Every row comes from one small tree of marks. The marks that hang from a mark follow it in brackets, in alphabetical order. Every link used is in the known rows. Which tree was each row made from?
Known rows
M(H(G) W(E)): [  48,  -89, -497,  295, -213,  107,  408,   78,   39, -161, -117, -458,
   72, -194,  241,   84,  618,   42,  239,  -66,  105, -481, -152, -135,
  147,   82,  -50,  125, -583,   45,  185,  134,  197, -116, -161,  181,
 -104, -338,  219,  151,  194,   12, -100]
C(S(D(W(V(E G(M)))))): [ -62, -328, -272,  138,   -2, -158,   66,  101, -273,  264,  -34, -117,
  124, -219,  167,   98,  372,  -63,  -43,  250, -222,  -78, -128,  281,
  -76,  -48,  -78,  100, -428, -113,  104,   39,  250, -344,  324, -107,
  -39, -239,   12,  354,  166, -134, -190]
E(S U(K)): [ 201, -123,   55,  -12,  215,  -63,  134,  -67,  -12, -140,  356,   47,
   -5,   55,  -22,  252,  204,  264,   34,  -97, -210, -341, -157, -101,
  411, -337, -106,  -42, -253,  243,   99,   68, -193, -138,  -41, -310,
 -148, -146, -120,   51, -197, -198,   84]
V(D(W) G(M(P))): [ -33, -258, -198,  455, -134, -313,  124, -185, -142,  323,   53,  -10,
  135, -125,  195,  235,  519,  -22,  -57,  137, -234,  -93, -112,  364,
   59,   15, -172,   87, -189, -219,   25,    1,  -11, -230,  224,   13,
 -106, -261,  259,  256,  123,   43, -347]
D(W(E(H U(K) V(G)))): [ 130, -293, -180,  397,  194, -263,  350,  -14,   85,   45,    2, -281,
  -11, -126,   45,  187,  465,  225,   58, -136, -433, -386, -234,  235,
  442, -147,   62,  260, -189, -212,   21,   73, -201, -243,  -55, -176,
 -438, -232, -291,   10,  -19, -248, -313]
P(K(C(E(H(W(V))) S))): [-122, -349,  -77,  110,  344,  361,   -8,  -30,   35,   26,   93, -745,
  190, -171, -103,   19,  145,  -59,    2,  129,  -15, -335, -193,   14,
  192,   40,  -86,  317, -177,   60,  157,   91, -140, -146, -123, -168,
  -51, -391, -154,  430,   95, -223,  162]
V(E(H S) G U): [  40, -218,  336,  162,  -79, -252,  130,  120, -248,   20,  532, -364,
  -88, -290,  172,  384,  521,  126,  148,  116, -365, -160, -281,  243,
  314,  -95, -204,  -43, -329,  -24,  -75,  -14,   74, -346,  174, -225,
 -122, -276,  -42,   90,    1,   16, -285]
E(S(D(W)) V(U)): [ 173, -249,   18,  171,  230, -245, -136,  266,  -95,   61,   84, -308,
  124, -129,   94,  280,   46,  165,   80, -209, -200,   15, -427,  176,
  507, -114, -156,  -27, -299,   25,   26,   -8, -313,  130,  135, -277,
  -29,  -21, -212, -135,   56, -134, -234]
S(D(W(E(H))) P): [ 387, -219, -138,  577, -126,  -91,  133,  127,  -19,  -19, -120,  194,
 -134, -281,  -36, -206,  325,  182,  -61,   92,  -93,   -1, -115,  180,
  280,  -76,   61,   60, -207, -177,  219,  144,    6,   59,    7,  -85,
 -155, -121, -224, -131,  158, -238, -372]
V(D(W(E(U))) G(M(H))): [  -7, -283, -353,  606, -190, -403,  258,  -76,  -80,  140,  -21, -347,
   31, -163,   91,  143,  643,   -6,   15,  172, -259,  -79, -137,  179,
   70,   64,  -53,  101, -478, -248,  175,  189,   55, -456,   14,   44,
 -100, -221,  245,  258,  290, -124, -448]
H(G(M) P W(V)): [ 130, -266, -374,   -6,  303,   58,  286, -192, -101, -224,   69, -202,
  485, -158,  416,  397,  446,  -32,   75,   86,  229, -325,  -88, -321,
  -42, -158,    7,  311, -264,  146,  273,  210, -117, -147, -221,  417,
 -164, -339, -109,   -5,   17, -229,  236]
M(P W(V(D))): [ 155, -262,  -14,  399,  -98,   65,  253,  -30,  -57,  189, -185, -372,
  363, -326,  403,   59,  330, -115,   39,  -16, -107, -196, -343,  139,
   14,  -77, -174,  162, -233,  -72,  123,  -72,   31,   56,   64, -102,
 -122, -150,  151,  173,   27,  128, -131]
S(P(K(C))): [  57,  -99,   15,  248,  -23,  111, -150, -190,  -24,  -45,   37,   64,
  -68, -142, -157,    2,   31,  -13,  -10,  116,  159,  -34,  -74,   20,
  164,  -53,  136,  245, -113,   68,  251,  136,  108,  264,  -45, -127,
  110, -149,   87,  -21,   56, -409,   -8]
M(H(G) P W): [ -47, -150, -463,  380, -160,  149,  373,  -12,   57,   -4,  -16, -386,
  198, -206,  379,   97,  515,  120,  299, -100,   45, -558,  -84,  -88,
  241,   51, -154,  148, -407,   73,  220,  -91,   54,   79,  -67,  211,
 -121, -449,  223,  128,   90,  115,  -55]
M(W(E(H(G P(K)) S))): [ 176, -214, -220,  115,   72,   72,  299,   94,  153, -193,  223, -279,
  144, -312,  144,  406,  569,  176,   54, -143,  -19, -424, -286, -173,
  418, -158, -278,  162, -333,  171,   34,  231, -154,  -72, -392,  -41,
 -312, -307,  -72,  101,   40, -101,  -52]
D(W(E(S) V(G))): [ 214, -330, -109,   57,  109,  -46,  303,  106, -100,  146,  -39, -281,
  230, -341,  243,  191,  591,   70,  -58,  -94, -267, -159, -375,  190,
  244,  -77,   71,  250, -249, -105, -151,  -35,   -7, -225,  127, -349,
 -145,   -1,    7,   10,   51, -160, -223]
M(H(P W)): [  36, -234, -313,  340,   75,   85,  257, -146,   12, -242,   30, -458,
  276,   91,  206, -123,  322,  126,  -75, -127,   82, -250,  -31, -281,
  -43,  -30,  -48,  217,  -71,  148,  429,   57, -126, -256, -162,  416,
 -150, -335,  -59, -111,   15, -191,  158]
D(W(E(S(P) U V))): [ 323, -285, -232,  277,  256, -217,  118,  108,    6,  -99,   38, -254,
   44, -176,  -71,  168,  359,  183,  188, -294, -240,  -68, -383,   94,
  567, -192,  125,  172, -247, -110,   56,  163, -171,   -6, -163, -404,
 -194,  -81, -225, -142,   30, -258, -279]
U(C H(M(P(K))) V(E)): [-201, -248,  -27,   23, -115,   52,  174, -192,  148,  207,   73, -136,
  277,  -17,   32, -218,  510,  120, -252,   71,   43, -500, -222,  242,
  464, -205, -326,  837, -282,  104,  295,  195,  127, -318, -100, -381,
    0, -555,  226,  -56,   22, -193,   89]
M(H(E G)): [ -70,  -44, -323,  211,  -80,  154,  332,  -71,  -89, -205,  125, -256,
  125,   31,   37,  307,  479,   70,  262,   40,  101, -390,   96, -251,
  294,   89,  -44,  187, -382,  247,  148, -123,   28, -225,  -88,  248,
  -93, -425,  204,   92,  182, -148,  157]
P(K(C(E(V) S))): [-244, -216, -124,    9,  273,  210, -188,  -13,  -29,  133,   60, -528,
   69,   10, -237,  130,   -8,  -70,  106,  -25,    9, -297, -149,  120,
  267,   42,  -15,  250, -203,   83,   68,  135,    1, -128,  -59, -273,
   53, -312,   39,  318,    3, -203,  151]
D(W(V(E(S) G(M(P))))): [  97, -395, -274,  153,   -3, -162,  239,   -4, -134,  231,  125, -292,
  224, -280,  371,  209,  621,    6,   55,   69, -240, -252, -297,  315,
  290, -119, -112,  216, -253, -194, -118,  -52,  -18, -211,  242, -306,
  -83, -212,   73,   82,   14,  -70, -249]
U(H(E(V) G(M) W) K): [ -55,   10, -617,  -28,   53,  126,  290, -207,   30, -423,  115,  -48,
  186,  186,  124,  271,  391,   37,  222,   -2,  202, -668, -165,  -60,
  569, -190, -403,  359, -542,   93,  249,  197, -240, -370, -168,  307,
 -385, -689,  -42,  127,  128, -395,  243]
M(H(E W)): [  10, -123, -396,  331,   25,  128,  282, -123,  -40, -321,  101, -539,
  217,  188,    4,    5,  400,   27,   23,  -69,   63, -295,  -32, -217,
  107,   97, -145,  161, -279,  157,  339, -113, -129, -254,  -67,  319,
 -134, -419,   34,   77,  188, -217,  133]
P(K(C(E(U(H)) S))): [-290, -247, -142,  168,  131,  243,  -77,  -74,   77,   78,  122, -428,
  -28, -107, -372,    8,   -2,   58,   81,   23,    1, -336,  -89,   82,
  389,   37,  -25,  319, -304,  170,  235,  184,  -21, -295, -222, -263,
  -21, -490,   96,  424,   36, -283,  126]
K(C(E(H(P)) S)): [-135, -247,  -35,   87,  268,  254,  126,   47,  -41,  -34,  368, -422,
   26,  -44,   -7, -118,   60,  178,  193,  117,   15, -432,   85,  170,
  237,  139,   98,   99,  -45,   37,  164,   59,   12, -404, -151,  -90,
 -123, -517,  -80,  218, -123,  -26,   72]
M(P W(E(V(U)))): [ 182, -165, -205,  398,  -58, -127,  180,  132,   35,   23,  -48, -583,
  181, -314,  388,   91,  333,  -15,  142, -340, -105, -372, -395,  236,
  177,  -46, -209,  175, -404, -109,  179,  121,   50,   90,  -58, -110,
 -133, -285,   56,  -64,   -5,  105, -268]
P(K(C(E(H) S))): [-195, -238,  -28,  117,  178,  257,  -93,  -23,   53,   88,  218, -478,
  -41,  -79, -262,   31,   91,   35,   32,   99,  -24, -369,  -20,   86,
  293,   71,  -91,  197, -140,  101,   46,  107,  -55, -162, -114, -239,
   26, -417,  -11,  428,   28, -144,  116]
C(E(S U(H(W) K) V)): [  83, -225, -241,   -4,  283,  135,  164,   20,   40, -173,  204, -418,
  127,  141, -104,   81,  261,  224,  259, -209, -164, -539, -414,   17,
  766, -302, -164,  126, -418,   45,  117,  212, -386, -455, -195, -225,
 -359, -384, -291,   90, -159, -219,  117]
G(M(H(E(V)))): [ -66, -100, -471,  114,  -37, -150,   91,  -41,  -26, -211,  204, -403,
  170,  176,  105,   49,  313,  -55,  147,  -21,   98, -456,   56, -119,
  259,   30, -215,  146, -403,  -38,   46,   56, -113, -171, -115,  172,
   94, -382,   99,   25,  133, -256,   71]
U(C H(W) K): [ -62,  -32, -103,  -31, -126,  183,  282, -201,  139, -119, -103,  117,
   33,  121,   83, -347,  345,  232, -226, -107,  114, -505, -190,  186,
  272, -291, -268,  373, -210,   24,  332,  262, -186, -371,   13,  -44,
 -247, -439,  -86,   34,  -44, -278,  185]
U(H V(D E)): [ -95, -160,   74,  198, -338,   24,  124, -114, -147,  193,  -81, -131,
  123,    4,  -14, -152,  430,  -46,  -65,  124, -121,  -96, -243,  237,
  296,  -54, -400,  388, -301,   27,  145,  193,  304, -583,   55, -267,
  -49, -414,  223,  169,   67,   18,   31]
P(K(C(S(D)))): [-191, -184,    6,  138,  176,  124, -186,  -18,  -82,   96,   50,  -38,
   10,  -88, -180,   32, -116,   17, -182,  152,   47, -121,  -31,   62,
   33,   67, -140,  139, -198,  186,  312,   74,   85,   44,   34, -180,
  109, -218,   90,  262,  106, -313,   52]
U(H(E P W) K(C) V): [ -43,  -31, -349,  -15,   72,  384,  352, -293,  117, -269,  181, -134,
  316,  228,  213, -204,  141,  223,  -72,   78,  227, -513, -107,  145,
  421,    3, -250,  606, -278,  239,  648,   81,  -23, -503, -109,  141,
 -412, -746,   14, -149,  -22, -427,  269]
G(M(H P(K))): [ -67, -207, -404,  335, -193,  -76,  -19, -148,  135,   51,  109, -279,
  133,  -72,  166,  -57,  370,  -27, -126,  -27,   62, -464,   60, -151,
  167, -104, -419,  251, -268,   25,  118,  160, -112,   45, -105,   75,
  224, -368,  220,  106,   82, -172,   73]
E(U(C(S(P)) H K V)): [ -78,  -34,   43, -194,  -83,  116,  127, -122,   84,  142,   75,  239,
   57,  -80,   -5, -266,  285,  301,   -7,  -55, -143, -376,  -97,  184,
  401, -387, -106,  546, -447,  134,  375,  294,  210, -379,  -19, -390,
 -163, -498, -103,  138,  -29, -263,  169]

Which tree is each row?
[ -91,  -90,  -15,   -5, -201,   36,  157, -115,  -42,  401, -154, -140,
   38,  127,   88,  -79,  570,   76, -136,  108, -239,  -94, -259,  527,
  177, -275, -309,  414, -287,   47,  217,  259,  283, -632,  402, -536,
 -157, -390,   91,  388,   92,  125,   34] -> U(C(S) K V(D(W) E))
[  50, -205,  -42,  244,  127, -109,  339, -197,   39,  136,  102, -186,
  346,   83,  -56,  307,  413,  225,  -60,  -57, -120,    0,  -75,  128,
  294,  -80,   83,  468, -147,  224,  389,   44, -138, -444, -130, -108,
 -367, -372,  -16,  -45,   52, -152,    8] -> H(E(U(C V(D(W)))) P)
[  45, -128, -143,  220,   32,   81,  113, -232,   46, -133,  153, -133,
  235,   53, -127,  421,  238,   17, -166, -103,   81, -149,   18, -227,
  145, -131,  -81,  353,  -38,  394,  222,   33, -141, -198, -211,  195,
 -220, -321,   75,  -37,  -14, -350,  268] -> H(E P(K))
[ 115, -212,  206,  102,  -77, -122,  185,   48, -295,  -37,  467,   94,
 -108, -218,   64,  183,  606,  156,  180,  207, -313, -158, -193,  184,
  356, -156,  -62,  -33, -229, -143,  -71,    0,  179, -312,  117, -238,
 -208, -228,  -95,   21,  -31, -140, -266] -> V(E(H S(P)) G)
[ 223, -223, -230,  318,  -67,   38,  119,  155,   83,   66,   28, -126,
  141, -313,  153,  112,  403,   98, -179, -157,  -87, -322, -378,   73,
  293, -138, -475,   48, -450,   76,  203,  149,  -52,  120,  -83, -270,
 -120, -160,  103,   55,   63,  -65, -216] -> M(P(K) W(E(S(D))))
[  -2, -212, -347,  160,  183,  119,  385,  -53,  -25, -306,  -91, -154,
  301, -128,  183,  140,  427,  131,  102, -215,  129, -412, -260, -134,
  344,  -96, -148,  454, -252,   67,  341,  295,  -87, -442, -403,  268,
 -425, -492, -101, -167,   11, -274,  129] -> U(H(G P W(E(V))))
[-189, -121,   94, -313,  -20,   40,   90,  -12, -163,  313,   96, -143,
  137,   51,   31, -110,  510,   80, -104,  -10, -143, -235,  -77,  288,
   37, -125, -185,  384, -303,  104,  126,  183,  408, -481,  207, -479,
   65, -395,   53,  238,  -19,   83,  164] -> U(C(S) V(E))
[  26,  -14,  186,  -16,    3, -137,    5,  -16,    6,   69,  -18, -208,
   35,   -9,  206,  112,  147,   92,   26, -192,  -48, -297, -254,  233,
  239, -302,  -60,  246, -246,   13,  100,  194, -109,  -37,  153, -212,
  -27, -156, -116, -129,  -95, -138,   43] -> E(V(U(C K)))
[ -80,  -25, -133, -251,   90,  370,   38,  -84,  -38,  199,  171, -251,
   65,  169,   70, -169,  141,  105,   92,  155,  -11, -506,  -23,  298,
  240,  -18,  -47,  264, -371,  164,  197,  129,  309, -391,  214, -336,
    6, -476,   86,  288, -125,   -7,  235] -> U(K(C(E S)) V)
[-107,   14,  163,   34, -278,   51,   16,   91,   36,   96,  -19,  108,
  -92, -192,  149, -216,   82,  216, -141,  -18,   -4, -286, -163,  327,
  225, -291, -331,  248, -463,  143,  360,  260,   61, -345,  192, -186,
  -51, -408,   11,  146,   61, -153,   53] -> V(U(C(S(D)) H K))
[  48, -272,  -79,   77,  296,  -12,  164,  -38,   -9, -267,  306, -191,
  164,  -24, -133,   73,  241,  264,   23, -218, -139, -290, -283, -151,
  492, -149, -230,  111, -278,  158,  224,   73, -321, -257, -279, -155,
 -213, -348, -180,   88,  -46, -264,   45] -> E(S U(H(W)))
[ 189, -231, -238,  524,   36,  -27, -106,   63,    8,   51, -287,   28,
  -78, -244, -128,  -81,   39,   41,  -47,  103,   75,   81, -294,  268,
  348,    6,  119,  263, -265, -166,  376,  223,   13,  273,   -3, -233,
  -52,  -42,  -80, -203,  224, -518, -357] -> S(D(W(E(V))) P(K(C)))
[ 142, -248, -184,  197,  131,  -48,    2,  -85,  177, -319,  318, -137,
  131, -184, -228,  179,  178,  176,  113,  -52,   -2, -248, -398, -219,
  636, -306,  -23,  319, -454,  213,  280,  140, -192,  141, -430, -158,
 -146, -301,   -1,   65,   98, -469,  -95] -> E(S(P(K)) U(H(M(W))))
[ 205, -264, -297,  290,  240, -119,  322,  -82,  104,  -63,  205, -434,
  371,  -84,  190,   65,  410,   97,   -6,  -51,  -77, -509, -227,   10,
  160,  -42,   21,  389, -444,  106,  382,   26,  141,   27, -249,  -92,
 -124, -378,  136,  -24,  -16,  -15, -188] -> H(M(P W(E(U(V)))))
[ 189, -140,  227,  -76,  164, -116,   76,   11,  -82,  -57,  334,  222,
   -3, -143, -100,   96,  318,  314,  104,  -92, -103, -107, -172,    8,
  413, -313,  141,   51, -263,   69,  160,  160, -103,    1, -113, -455,
  -34,  -75, -160, -111,  -76, -243,  -78] -> E(S(P) U(C))
[  13, -269,   85,   27,  363,  113,   33,  256, -123,  -21,  357, -268,
   -1,    1,  -31,  -76,    2,  234,  250,  165,  -29, -435, -178,  253,
  650,  136,  -27, -134, -233, -158,    2,   12, -246, -108,  -68, -368,
  -56, -212, -222,  -53,  -98, -149, -167] -> K(C(E(H S(D) V)))
[ 158, -199,  -71,  224,  234,  -53,  358,  -11,   -9, -292,  246, -144,
   85, -141,   31,  231,  504,  110,   57,  127,   17, -521,  -39, -153,
  270,  -32,   17,  247, -238,   80,   64,  108,   11, -150, -325,   38,
 -126, -328,   -7,    9,   57, -113,  -69] -> W(E(H(G M)))
